Below is a small trained network, with its code and all its weights. Each question gives an input and a target symbol and asks what happens when units are switched off, that is, made to give their printed mean instead of their output.

import numpy as np


def w(rows, s, z=0):
    codes = np.array(rows[::2]) - 128.0
    scale = np.full(codes.shape[1], s)
    scale[-1] = z or s
    return codes * scale


def f(y):
    return y / 2 * (1 + np.tanh(0.7978845608 * (y + 0.044715 * y**3)))


def softmax(a):
    e = np.exp(a - a.max(-1, keepdims=True))
    return e / e.sum(-1, keepdims=True)


def log_softmax(a):
    a = a - a.max(-1, keepdims=True)
    return a - np.log(np.exp(a).sum(-1, keepdims=True))


def net(x, mask):
    ids = ['βδεηλμξπφω'.index(c) for c in x.split()]
    T = len(ids)
    res = E[ids] + P[:T]
    u = 0
    for l in range(2):
        r = res
        for j in range(2):
            rows = slice(2 * j, 2 * j + 2)
            q, k, v = (r @ M[l][rows].T for M in (Q, K, V))
            z = softmax(np.where(np.tri(T) > 0, q @ k.T / 2**0.5, -1e9)) @ v
            o = O[l][rows]
            res = res + np.where(mask[u + j], z, o[:, -1]) @ o[:, :-1]
        u += 2
        y = f(res @ A[l][:, :-1].T + A[l][:, -1])
        res = res + np.where(mask[u : u + 8], y, B[l][:, -1]) @ B[l][:, :-1]
        u += 8
    return log_softmax(res[-1] @ U[:, :-1].T + U[:, -1])


Q, K, V, O, A, B = {}, {}, {}, {}, {}, {}
E = w([
[125,84,96,71],'β',
[164,124,38,67],'δ',
[116,95,113,107],'ε',
[147,140,52,120],'η',
[65,52,126,102],'λ',
[149,128,65,114],'μ',
[130,125,108,125],'ξ',
[141,116,89,105],'π',
[7,55,155,158],'φ',
[151,149,75,118],'ω',
],0.014)
P = w([
[188,132,253,169],'0',
[43,169,254,41],'1',
[157,29,140,147],'2',
[58,190,196,63],'3',
[165,33,132,149],'4',
[43,198,142,84],'5',
[172,40,133,150],'6',
[31,209,112,96],'7',
[170,33,129,149],'8',
[19,221,81,96],'9',
[176,33,127,159],'10',
],0.007)
Q[0] = w([
[121,181,172,110],'L0H1',
[171,50,177,79],'L0H1',
[136,185,140,255],'L0H2',
[54,55,185,145],'L0H2',
],0.018)
K[0] = w([
[124,65,62,118],'L0H1',
[223,75,215,143],'L0H1',
[47,240,8,232],'L0H2',
[79,55,194,162],'L0H2',
],0.014)
V[0] = w([
[1,88,100,59],'L0H1',
[123,222,246,179],'L0H1',
[161,147,96,65],'L0H2',
[91,81,192,176],'L0H2',
],0.008)
O[0] = w([
[146,39,163,18,252],'L0H1',
[234,188,211,150,83],'L0H1',
[69,85,163,160,87],'L0H2',
[254,165,79,73,231],'L0H2',
],0.0056,0.0043)
A[0] = w([
[151,73,161,167,73],'L0N1',
[108,239,142,112,40],'L0N2',
[104,177,126,198,87],'L0N3',
[7,108,234,223,76],'L0N4',
[167,170,101,95,72],'L0N5',
[115,104,71,103,73],'L0N6',
[118,148,142,78,139],'L0N7',
[102,83,140,188,253],'L0N8',
],0.013,0.0037)
B[0] = w([
[183,96,146,118,135],'L0N1',
[133,49,132,87,113],'L0N2',
[6,39,131,161,107],'L0N3',
[183,146,135,116,120],'L0N4',
[124,136,168,153,127],'L0N5',
[153,125,174,131,252],'L0N6',
[108,187,104,161,205],'L0N7',
[170,182,115,125,183],'L0N8',
],0.018,0.004)
Q[1] = w([
[75,162,187,121],'L1H1',
[140,203,123,157],'L1H1',
[169,35,5,98],'L1H2',
[72,206,191,117],'L1H2',
],0.032)
K[1] = w([
[156,137,81,74],'L1H1',
[114,174,123,118],'L1H1',
[85,116,189,252],'L1H2',
[119,162,73,87],'L1H2',
],0.033)
V[1] = w([
[104,174,103,60],'L1H1',
[53,121,145,189],'L1H1',
[162,201,236,206],'L1H2',
[153,243,7,166],'L1H2',
],0.018)
O[1] = w([
[134,140,198,77,164],'L1H1',
[141,37,88,118,2],'L1H1',
[76,146,202,252,147],'L1H2',
[204,249,53,182,132],'L1H2',
],0.014,0.0079)
A[1] = w([
[131,190,106,156,177],'L1N1',
[186,84,71,183,90],'L1N2',
[14,175,139,106,48],'L1N3',
[222,98,136,217,118],'L1N4',
[163,86,124,207,178],'L1N5',
[122,200,82,115,24],'L1N6',
[184,136,99,97,254],'L1N7',
[100,55,11,117,76],'L1N8',
],0.011,0.0052)
B[1] = w([
[131,131,89,61,252],'L1N1',
[117,118,137,251,166],'L1N2',
[118,112,65,164,195],'L1N3',
[120,91,122,41,180],'L1N4',
[248,130,119,155,187],'L1N5',
[98,29,176,159,250],'L1N6',
[69,180,115,175,236],'L1N7',
[154,187,176,87,163],'L1N8',
],0.017,0.012)
U = w([
[132,253,188,108,253],'β',
[122,131,60,151,219],'δ',
[196,172,136,78,66],'ε',
[153,86,179,91,119],'η',
[123,131,191,202,45],'λ',
[176,132,75,168,57],'μ',
[186,161,205,129,59],'ξ',
[197,125,92,109,88],'π',
[174,88,130,163,73],'φ',
[175,193,138,180,54],'ω',
],0.0073,0.0044)

Each question gives the input, a string of symbols that net reads in full, and the target symbol t.
The units are the heads (2 rows each of Q, K, V and O) and the neurons (one row each of A and B). Each row of codes is followed by its name. A weight is (code - 128) times the scale printed after its matrix; where a second scale follows, it is the last column's (O, A, B and U).
mask holds one flag per unit, layer by layer, with each layer's heads first. A switched-off unit (its flag False) gives its mean, the last column of its rows in O or B, instead of its output. The means were averaged over made-up inputs and are rounded, as every weight is.
A unit's drop is (log p(t) with every unit on - log p(t) with that unit switched off) / (log p(t) with every unit on - log p(t) with every unit switched off).
The circuit of an input: a set's keep is (log p(t) with only the set's units on - log p(t) with every unit switched off) / (log p(t) with every unit on - log p(t) with every unit switched off). Starting from the 12 units with the biggest drops (on a tie, the unit counted first), units are removed one at a time, each time the one whose removal leaves the highest keep (on an exact tie, the one counted first), for as long as the keep stays at least 0.8.
units of the circuit, in order: the units of the circuit, biggest drop first
top k neurons: the k neurons with the biggest drops, biggest first
k most important neurons of layer l: the k neurons of layer l with the biggest drops, biggest first
which heads matter: for each layer, one digit per head in row order, 1 if its drop is at least 0.15 and else 0, layers parted by /
input φ φ ω, target λ: units of the circuit, in order -> L1H2
input φ ω λ λ β π ω φ β λ β, target λ: units of the circuit, in order -> L1H2, L0H1
input λ φ μ μ φ ξ φ, target η: top 2 neurons -> L0N4, L1N7
input β ξ β ω μ, target β: top 2 neurons -> L0N6, L1N6
input λ η μ λ δ λ π φ η, target η: which heads matter -> 01 / 01
input φ π ω ξ η, target λ: which heads matter -> 11 / 01
input β δ λ ω δ φ β ω λ ξ ξ, target β: units of the circuit, in order -> L1N6, L1N3
input φ λ δ φ φ ε η ω φ, target λ: top 3 neurons -> L1N1, L0N1, L1N4
input ω ω π, target ξ: 4 most important neurons of layer 0 -> L0N3, L0N2, L0N7, L0N6
input ω η λ η λ φ, target β: top 3 neurons -> L0N4, L1N1, L1N5
input β η φ, target β: which heads matter -> 10 / 00
input ξ λ μ φ φ β π φ η φ, target δ: top 2 neurons -> L1N3, L0N7
input ξ φ ω φ π β ε, target φ: 2 most important neurons of layer 0 -> L0N3, L0N7
input λ η μ, target η: top neuron -> L1N7
input π π φ ω π δ ω φ η, target π: top 4 neurons -> L1N4, L1N5, L1N1, L1N7
input φ λ ε λ ω δ λ, target λ: top 3 neurons -> L1N1, L0N1, L1N4
input η β ω η ε ω μ, target ω: top 4 neurons -> L0N3, L1N2, L1N8, L0N6
input ε λ μ, target ε: top 3 neurons -> L0N6, L1N4, L1N6
input π φ β ε ξ β π λ λ λ, target δ: which heads matter -> 10 / 10
input η λ λ λ β, target ω: 4 most important neurons of layer 0 -> L0N3, L0N6, L0N8, L0N7
input φ μ ξ, target λ: top 3 neurons -> L0N1, L1N1, L0N7
